Here is a tiny trained network, its code and every weight. The questions are about switching its units off for an input and a class, where a switched-off unit gives its printed mean instead of its output.

import numpy as np


def w(rows, s, z=0):
    codes = np.array(rows[::2]) - 128.0
    scale = np.full(codes.shape[1], s)
    scale[-1] = z or s
    return codes * scale


def norm(h):
    return h / np.sqrt((h * h).mean(-1, keepdims=True) + 1e-5)


def f(y):
    return np.maximum(y, 0)


def log_softmax(a):
    a = a - a.max(-1, keepdims=True)
    return a - np.log(np.exp(a).sum(-1, keepdims=True))


def net(x, mask):
    res = np.array(x, float).reshape(1, 8) / 4 @ E
    u = 0
    for l in range(2):
        y = f(norm(res) @ A[l][:, :-1].T + A[l][:, -1])
        res = res + np.where(mask[u : u + 13], y, B[l][:, -1]) @ B[l][:, :-1]
        u += 13
    return log_softmax(norm(res)[-1] @ U[:, :-1].T + U[:, -1])


A, B = {}, {}
E = w([
[129,128,129,127,127,131,130,124],'x0',
[174,144,52,198,203,177,143,18],'x1',
[69,198,83,94,62,151,205,98],'x2',
[127,178,102,26,177,192,46,152],'x3',
[55,172,201,154,169,140,116,102],'x4',
[131,127,128,64,194,45,166,99],'x5',
[36,2,122,110,184,211,189,148],'x6',
[129,129,131,128,127,129,130,127],'x7',
],0.0088)
A[0] = w([
[195,38,164,134,177,103,62,139,5],'0.n1',
[164,113,111,110,91,131,158,174,115],'0.n2',
[120,183,80,74,89,149,223,125,10],'0.n3',
[119,113,122,67,170,59,156,95,2],'0.n4',
[79,171,183,183,129,145,116,130,122],'0.n5',
[219,63,8,102,75,126,140,173,80],'0.n6',
[105,165,130,104,101,137,180,114,86],'0.n7',
[99,97,128,115,128,150,136,166,113],'0.n8',
[100,90,95,134,172,170,154,142,52],'0.n9',
[132,100,107,186,37,221,71,151,13],'0.n10',
[144,107,111,63,166,51,158,85,47],'0.n11',
[125,61,153,109,133,210,172,138,6],'0.n12',
[152,153,109,86,150,163,106,169,13],'0.n13',
],0.012,0.0085)
B[0] = w([
[40,149,91,228,120,144,44,179,195],'0.n1',
[104,117,182,108,128,128,122,106,181],'0.n2',
[60,120,119,253,137,154,11,180,185],'0.n3',
[136,185,151,144,141,200,212,191,162],'0.n4',
[115,137,177,78,196,109,133,96,215],'0.n5',
[60,173,242,117,177,121,110,34,254],'0.n6',
[97,99,138,187,139,150,56,161,178],'0.n7',
[125,121,104,111,152,44,132,123,193],'0.n8',
[114,92,70,105,140,66,152,99,199],'0.n9',
[141,205,154,119,237,149,238,215,194],'0.n10',
[128,185,171,159,183,204,202,211,194],'0.n11',
[87,94,76,93,191,16,168,108,179],'0.n12',
[121,116,90,82,157,148,97,138,146],'0.n13',
],0.011,0.0052)
A[1] = w([
[179,225,179,123,102,124,123,125,82],'1.n1',
[94,156,154,168,182,55,178,179,187],'1.n2',
[183,203,144,166,115,67,81,137,116],'1.n3',
[33,197,79,113,53,142,175,92,104],'1.n4',
[197,193,105,130,75,95,101,118,45],'1.n5',
[130,100,143,230,55,66,211,96,82],'1.n6',
[65,146,170,94,152,126,72,63,174],'1.n7',
[117,135,156,151,175,130,149,47,83],'1.n8',
[121,80,169,22,23,89,110,234,46],'1.n9',
[131,161,19,16,131,180,54,135,56],'1.n10',
[194,98,106,96,112,183,165,104,123],'1.n11',
[216,116,5,157,163,202,135,22,68],'1.n12',
[195,183,114,132,68,88,94,101,2],'1.n13',
],0.012,0.006)
B[1] = w([
[77,72,106,96,181,142,201,108,165],'1.n1',
[172,183,72,119,107,188,107,86,251],'1.n2',
[59,59,98,133,173,160,152,137,174],'1.n3',
[158,70,169,186,245,99,35,156,155],'1.n4',
[78,59,103,114,148,107,191,139,140],'1.n5',
[206,96,117,21,115,158,77,200,169],'1.n6',
[159,107,135,131,26,131,141,76,214],'1.n7',
[110,147,174,74,79,98,104,165,187],'1.n8',
[148,180,143,227,126,56,186,111,152],'1.n9',
[235,58,116,113,90,157,130,169,153],'1.n10',
[128,137,133,152,136,111,85,73,130],'1.n11',
[108,184,190,170,49,31,166,201,164],'1.n12',
[92,100,81,91,128,98,160,142,138],'1.n13',
],0.012,0.015)
U = w([
[51,38,70,94,183,81,189,120,114],'0',
[148,198,166,125,220,189,185,188,122],'1',
[104,104,122,224,151,123,2,153,110],'2',
[151,191,180,184,69,16,180,155,97],'3',
[134,140,83,126,83,142,136,117,251],'4',
[127,129,196,71,118,148,106,34,87],'5',
[243,76,122,58,77,158,125,170,100],'6',
],0.015,0.016)

Each question gives the input, the list of numbers given to net, and the class t.
The units are the neurons (one row each of A and B). Each row of codes is followed by its name. A weight is (code - 128) times the scale printed after its matrix; where a second scale follows, it is the last column's (A, B and U).
mask holds one flag per neuron, layer by layer. A switched-off neuron (its flag False) gives its mean, the last column of its row in B, instead of its output. The means were averaged over made-up inputs and are rounded, as every weight is.
A unit's drop is (log p(t) with every unit on - log p(t) with that unit switched off) / (log p(t) with every unit on - log p(t) with every unit switched off).
The circuit of an input: a set's keep is (log p(t) with only the set's units on - log p(t) with every unit switched off) / (log p(t) with every unit on - log p(t) with every unit switched off). Starting from the 12 units with the biggest drops (on a tie, the unit counted first), units are removed one at a time, each time the one whose removal leaves the highest keep (on an exact tie, the one counted first), for as long as the keep stays at least 0.8.
units of the circuit, in order: the units of the circuit, biggest drop first
most important unit: the unit with the biggest drop
k most important neurons: the k neurons with the biggest drops, biggest first
k most important neurons of layer l: the k neurons of layer l with the biggest drops, biggest first
input [1,-5,-3,-7,-2,6,4,3], class 6: 2 most important neurons : 1.n6, 0.n10
input [-3,-7,7,2,-4,8,4,-4], class 1: units of the circuit, in order : 0.n11, 0.n4
input [-6,-1,-1,8,7,-4,2,-2], class 6: most important unit : 1.n10
input [0,-4,-5,1,2,-1,-4,1], class 2: 3 most important neurons : 0.n1, 0.n6, 1.n3
input [4,-2,5,-8,5,2,-8,-8], class 0: units of the circuit, in order : 1.n3, 1.n1
input [-8,-8,3,3,7,1,3,-7], class 3: units of the circuit, in order : 1.n9, 0.n6
input [5,-3,-7,4,-1,3,6,-1], class 2: 2 most important neurons : 0.n1, 1.n1
input [-4,-1,-2,8,-2,-8,3,8], class 1: 3 most important neurons : 0.n10, 1.n7, 1.n6
input [8,7,-6,8,-2,-4,-2,-2], class 6: 3 most important neurons of layer 0 : 0.n3, 0.n13, 0.n7
input [5,7,-7,-8,-3,6,-8,0], class 0: 3 most important neurons : 1.n3, 1.n5, 1.n7
input [-6,6,6,-2,8,3,-7,-6], class 5: 3 most important neurons : 0.n5, 1.n7, 1.n8
input [6,-5,5,-2,2,-5,5,-1], class 0: 3 most important neurons : 0.n12, 0.n8, 0.n11
input [3,2,-2,-8,7,1,-7,3], class 6: 2 most important neurons : 1.n6, 0.n6
input [-6,-6,-5,0,-2,-5,6,-6], class 0: 3 most important neurons of layer 0 : 0.n12, 0.n8, 0.n11
input [0,-1,-3,-3,-5,-6,-7,7], class 0: most important unit : 1.n1
input [6,-6,8,0,3,7,4,-2], class 2: 2 most important neurons : 0.n3, 1.n4
input [-2,-6,0,2,-5,-3,-1,6], class 3: 2 most important neurons of layer 1 : 1.n9, 1.n6
input [-4,-5,4,-8,8,-2,-4,4], class 5: 2 most important neurons : 0.n5, 1.n10
input [-4,-6,3,-3,-6,3,3,-6], class 3: 4 most important neurons of layer 1 : 1.n9, 1.n3, 1.n1, 1.n6
input [4,-7,0,7,2,-3,-3,7], class 3: 3 most important neurons of layer 1 : 1.n9, 1.n2, 1.n6
